Below is a small trained network, with its code and all its weights. Each question gives an input and a target symbol and asks what happens when units are switched off, that is, made to give their printed mean instead of their output.

import numpy as np


def w(rows, s, z=0):
    codes = np.array(rows[::2]) - 128.0
    scale = np.full(codes.shape[1], s)
    scale[-1] = z or s
    return codes * scale


def norm(h):
    return h / np.sqrt((h * h).mean(-1, keepdims=True) + 1e-5)


def f(y):
    return y / 2 * (1 + np.tanh(0.7978845608 * (y + 0.044715 * y**3)))


def softmax(a):
    e = np.exp(a - a.max(-1, keepdims=True))
    return e / e.sum(-1, keepdims=True)


def log_softmax(a):
    a = a - a.max(-1, keepdims=True)
    return a - np.log(np.exp(a).sum(-1, keepdims=True))


def net(x, mask):
    ids = ['ΔΘβζμψ'.index(c) for c in x.split()]
    T = len(ids)
    res = E[ids] + P[:T]
    u = 0
    for l in range(2):
        q, k, v = (norm(res) @ M[l].T for M in (Q, K, V))
        z = softmax(np.where(np.tri(T) > 0, q @ k.T / 2**0.5, -1e9)) @ v
        res = res + np.where(mask[u], z, O[l][:, -1]) @ O[l][:, :-1]
        u += 1
        y = f(norm(res) @ A[l][:, :-1].T + A[l][:, -1])
        res = res + np.where(mask[u : u + 8], y, B[l][:, -1]) @ B[l][:, :-1]
        u += 8
    return log_softmax(norm(res)[-1] @ U[:, :-1].T + U[:, -1])


Q, K, V, O, A, B = {}, {}, {}, {}, {}, {}
E = w([
[146,93,171,112,109,137,167,241],'Δ',
[165,165,198,89,240,149,135,144],'Θ',
[137,196,142,203,189,128,167,131],'β',
[95,2,177,203,103,91,172,95],'ζ',
[167,155,127,120,205,46,191,123],'μ',
[178,98,92,126,186,198,137,127],'ψ',
],0.0019)
P = w([
[218,182,96,120,126,115,10,149],'0',
[148,151,109,105,98,121,52,116],'1',
[157,134,136,134,106,146,96,108],'2',
[140,117,139,153,117,150,124,113],'3',
[100,106,147,172,139,153,148,123],'4',
[71,86,140,178,147,152,167,117],'5',
[53,86,129,186,153,152,189,123],'6',
],0.0011)
Q[0] = w([
[230,127,165,167,192,155,146,148],'L0H0',
[91,80,253,205,234,129,240,176],'L0H0',
],0.004)
K[0] = w([
[32,2,159,205,44,98,239,198],'L0H0',
[65,2,110,254,110,84,167,55],'L0H0',
],0.0035)
V[0] = w([
[73,143,160,252,117,185,102,155],'L0H0',
[100,15,186,163,2,87,128,138],'L0H0',
],0.0021)
O[0] = w([
[94,206,134,101,39,191,73,74,234],'L0H0',
[68,199,27,2,151,95,159,76,254],'L0H0',
],0.0021,0.00068)
A[0] = w([
[127,87,107,146,140,123,106,146,114],'L0N0',
[15,126,86,216,50,135,193,78,1],'L0N1',
[217,203,145,223,125,171,19,130,156],'L0N2',
[115,144,3,93,25,132,123,150,6],'L0N3',
[88,212,47,73,140,175,135,120,56],'L0N4',
[86,45,176,198,130,105,118,129,17],'L0N5',
[109,129,171,170,127,185,152,128,170],'L0N6',
[105,143,69,33,151,153,123,159,44],'L0N7',
],0.0023,0.00086)
B[0] = w([
[147,136,125,125,126,144,136,101,120],'L0N0',
[108,180,134,3,167,130,137,155,51],'L0N1',
[68,209,141,66,87,115,126,138,254],'L0N2',
[143,60,150,128,175,167,118,177,56],'L0N3',
[88,62,192,104,57,114,195,199,140],'L0N4',
[214,164,100,85,125,107,122,151,87],'L0N5',
[119,129,102,113,83,126,67,86,238],'L0N6',
[109,121,161,110,110,157,104,184,175],'L0N7',
],0.0021,0.00071)
Q[1] = w([
[183,176,50,219,82,57,24,18],'L1H0',
[133,54,220,97,90,192,186,254],'L1H0',
],0.0039)
K[1] = w([
[254,161,184,202,117,128,61,181],'L1H0',
[37,149,68,25,151,94,172,76],'L1H0',
],0.0044)
V[1] = w([
[160,92,110,159,99,227,147,179],'L1H0',
[102,150,120,58,254,178,109,74],'L1H0',
],0.0026)
O[1] = w([
[146,221,86,148,197,158,96,116,254],'L1H0',
[251,68,187,131,64,163,82,77,127],'L1H0',
],0.003,0.00097)
A[1] = w([
[199,159,95,212,169,165,78,109,87],'L1N0',
[72,149,83,148,174,129,122,171,109],'L1N1',
[109,228,128,113,171,79,127,96,87],'L1N2',
[102,59,131,132,78,130,138,151,165],'L1N3',
[86,144,118,110,121,119,195,56,5],'L1N4',
[170,95,151,108,131,137,140,1,125],'L1N5',
[168,128,176,159,176,116,34,148,59],'L1N6',
[126,121,231,66,96,92,120,53,43],'L1N7',
],0.0036,0.0019)
B[1] = w([
[43,131,45,117,105,114,220,107,254],'L1N0',
[191,140,185,135,182,151,133,196,217],'L1N1',
[137,5,192,152,26,123,63,103,206],'L1N2',
[124,169,97,146,142,104,90,44,156],'L1N3',
[181,87,126,59,42,166,145,192,79],'L1N4',
[181,179,221,202,161,190,108,199,171],'L1N5',
[163,56,100,74,72,173,135,79,179],'L1N6',
[100,183,54,178,210,122,191,202,137],'L1N7',
],0.0024,0.0014)
U = w([
[224,67,196,128,118,208,93,83,158],'Δ',
[124,57,120,193,181,8,144,83,64],'Θ',
[124,209,141,124,208,133,129,230,243],'β',
[75,42,149,28,59,106,159,153,3],'ζ',
[118,150,3,135,112,171,170,84,120],'μ',
[64,208,162,179,62,99,74,79,144],'ψ',
],0.0044,0.00066)

Each question gives the input, a string of symbols that net reads in full, and the target symbol t.
The units are the heads (2 rows each of Q, K, V and O) and the neurons (one row each of A and B). Each row of codes is followed by its name. A weight is (code - 128) times the scale printed after its matrix; where a second scale follows, it is the last column's (O, A, B and U).
mask holds one flag per unit, layer by layer, with each layer's heads first. A switched-off unit (its flag False) gives its mean, the last column of its rows in O or B, instead of its output. The means were averaged over made-up inputs and are rounded, as every weight is.
A unit's drop is (log p(t) with every unit on - log p(t) with that unit switched off) / (log p(t) with every unit on - log p(t) with every unit switched off).
The circuit of an input: a set's keep is (log p(t) with only the set's units on - log p(t) with every unit switched off) / (log p(t) with every unit on - log p(t) with every unit switched off). Starting from the 12 units with the biggest drops (on a tie, the unit counted first), units are removed one at a time, each time the one whose removal leaves the highest keep (on an exact tie, the one counted first), for as long as the keep stays at least 0.8.
circuit, biggest first: the units of the circuit, biggest drop first
most important unit: the unit with the biggest drop
k most important neurons: the k neurons with the biggest drops, biggest first
top k neurons in layer l: the k neurons of layer l with the biggest drops, biggest first
drop of u: that unit's drop, to one decimal
input ψ Θ Θ Δ Δ ζ, target ζ: circuit, biggest first => (L0H0; L0N1; L1N4)
input Δ ψ Θ ψ Θ Δ, target μ: most important unit => L0N2
input Θ Δ ζ μ, target ζ: circuit, biggest first => (L0H0; L1N4; L1N2)
input Δ Δ Θ Δ, target Δ: 2 most important neurons => (L0N2; L1N0)
input ζ μ Θ ψ Δ μ ψ, target Δ: 2 most important neurons => (L1N5; L1N0)
input ψ Δ ψ β Δ, target μ: top 2 neurons in layer 0 => (L0N4; L0N2)
input Δ Δ Δ ψ ψ ζ, target Δ: top 2 neurons in layer 1 => (L1N5; L1N4)
input Δ Δ Θ Θ ζ, target β: 3 most important neurons => (L1N5; L1N7; L0N1)
input Δ Δ β β β Θ ζ, target β: top 2 neurons in layer 0 => (L0N1; L0N5)
input Δ Θ Δ β ψ Δ, target ψ: top 2 neurons in layer 0 => (L0N2; L0N6)
input Δ ψ β Δ Δ μ Θ, target Δ: 2 most important neurons => (L1N6; L1N2)
input Δ β Δ, target ψ: 2 most important neurons => (L0N2; L1N3)
input Δ Δ μ Δ, target Θ: top 2 neurons in layer 1 => (L1N3; L1N5)
input Δ Δ Δ Δ Δ β Θ, target Δ: top neuron in layer 1 => (L1N2)
input Θ Δ β Δ Δ ζ, target ζ: top 3 neurons in layer 1 => (L1N4; L1N2; L1N0)
input ψ ψ Δ ψ μ ζ, target Δ: top 2 neurons in layer 0 => (L0N4; L0N1)
input Θ ψ Δ Δ μ ψ Δ, target Θ: drop of L0N4 => -0.3
input β β ζ Δ Δ β, target ζ: drop of L0N6 => 0.0
input β β Δ Θ Δ, target Δ: drop of L1N0 => 0.2
